Below are the code and all the weights of a small trained network. Each question names an input and a class and asks about switching units off, where a switched-off unit gives its printed mean instead of its output.

import numpy as np


def w(rows, s, z=0):
    codes = np.array(rows[::2]) - 128.0
    scale = np.full(codes.shape[1], s)
    scale[-1] = z or s
    return codes * scale


def f(y):
    return np.maximum(y, 0)


def log_softmax(a):
    a = a - a.max(-1, keepdims=True)
    return a - np.log(np.exp(a).sum(-1, keepdims=True))


def net(x, mask):
    res = np.array(x, float).reshape(1, 8) / 4 @ E
    y = f(res @ A[0][:, :-1].T + A[0][:, -1])
    res = res + np.where(mask, y, B[0][:, -1]) @ B[0][:, :-1]
    return log_softmax(res[-1] @ U[:, :-1].T + U[:, -1])


A, B = {}, {}
E = w([
[154,138,103,116,134],'x0',
[109,121,144,136,124],'x1',
[144,160,133,197,238],'x2',
[115,123,142,134,125],'x3',
[132,129,123,126,128],'x4',
[80,248,140,101,106],'x5',
[29,102,17,133,148],'x6',
[159,139,99,113,136],'x7',
],0.013)
A[0] = w([
[58,93,31,152,175,128],'N0',
[110,128,110,110,118,116],'N1',
[111,126,98,143,124,139],'N2',
[120,131,151,119,113,78],'N3',
[154,56,125,126,80,140],'N4',
[117,119,125,173,130,133],'N5',
[153,159,181,95,76,183],'N6',
[103,154,95,130,98,58],'N7',
[143,128,163,114,160,148],'N8',
[189,117,205,131,155,212],'N9',
[126,121,116,141,124,119],'N10',
[141,183,158,87,60,129],'N11',
[107,213,136,165,174,6],'N12',
[140,168,134,152,161,132],'N13',
[66,145,80,82,90,85],'N14',
[110,212,136,170,178,3],'N15',
[114,162,150,144,165,89],'N16',
[100,174,129,81,80,99],'N17',
[160,6,117,107,75,231],'N18',
[180,167,187,109,91,214],'N19',
[146,69,122,111,95,175],'N20',
[170,54,130,204,237,97],'N21',
],0.018,0.0052)
B[0] = w([
[70,2,132,111,145,238],'N0',
[96,142,150,136,127,156],'N1',
[97,128,150,124,123,159],'N2',
[136,145,111,130,162,145],'N3',
[161,128,144,80,132,199],'N4',
[151,107,91,127,143,147],'N5',
[169,84,140,157,197,219],'N6',
[79,147,147,136,132,164],'N7',
[142,151,137,142,98,166],'N8',
[187,206,87,148,88,236],'N9',
[125,124,123,122,141,138],'N10',
[125,89,158,183,189,218],'N11',
[175,121,134,40,129,185],'N12',
[153,124,123,104,81,169],'N13',
[49,194,107,141,145,215],'N14',
[166,111,163,50,117,186],'N15',
[161,134,123,106,114,162],'N16',
[76,150,107,176,154,200],'N17',
[186,127,147,39,89,250],'N18',
[185,79,146,171,169,237],'N19',
[161,120,137,88,112,192],'N20',
[84,88,92,236,114,227],'N21',
],0.034,0.02)
U = w([
[248,134,208,107,126,235],'0',
[135,38,160,238,197,172],'1',
[87,84,190,7,114,174],'2',
[9,202,179,158,172,24],'3',
[179,146,99,255,79,4],'4',
],0.0075,0.0017)

Each question gives the input, the list of numbers given to net, and the class t.
The units are the neurons (one row each of A and B). Each row of codes is followed by its name. A weight is (code - 128) times the scale printed after its matrix; where a second scale follows, it is the last column's (A, B and U).
mask holds one flag per neuron, in row order. A switched-off neuron (its flag False) gives its mean, the last column of its row in B, instead of its output. The means were averaged over made-up inputs and are rounded, as every weight is.
A unit's drop is (log p(t) with every unit on - log p(t) with that unit switched off) / (log p(t) with every unit on - log p(t) with every unit switched off).
The circuit of an input: a set's keep is (log p(t) with only the set's units on - log p(t) with every unit switched off) / (log p(t) with every unit on - log p(t) with every unit switched off). Starting from the 12 units with the biggest drops (on a tie, the unit counted first), units are removed one at a time, each time the one whose removal leaves the highest keep (on an exact tie, the one counted first), for as long as the keep stays at least 0.8.
units of the circuit, in order: the units of the circuit, biggest drop first
k most important neurons: the k neurons with the biggest drops, biggest first
drop when u is switched off: that unit's drop, to one decimal
input [6,-7,2,5,-2,0,-5,3], class 4: 2 most important neurons : (N18 N9)
input [-1,4,6,-3,-7,0,-7,5], class 4: units of the circuit, in order : (N9)
input [-4,-4,-3,-1,-1,-1,1,-5], class 2: 2 most important neurons : (N9 N19)
input [-3,5,0,-5,0,6,7,1], class 3: 3 most important neurons : (N14 N18 N17)
input [-1,-2,6,-3,4,-2,0,4], class 4: 4 most important neurons : (N21 N11 N6 N19)
input [3,-7,0,-6,4,2,-5,3], class 1: 2 most important neurons : (N18 N11)
input [6,3,6,-3,3,0,-7,3], class 4: 3 most important neurons : (N21 N18 N9)
input [-6,-2,-4,4,8,0,0,-4], class 0: 2 most important neurons : (N0 N21)
input [6,0,0,-4,-7,6,-7,7], class 1: 2 most important neurons : (N11 N18)
input [-4,4,-1,3,2,-8,6,8], class 2: drop when N18 is switched off : 0.8
input [1,-1,2,2,1,5,8,6], class 2: drop when N0 is switched off : 0.4
input [-7,2,2,1,2,2,4,-3], class 2: drop when N19 is switched off : 0.0
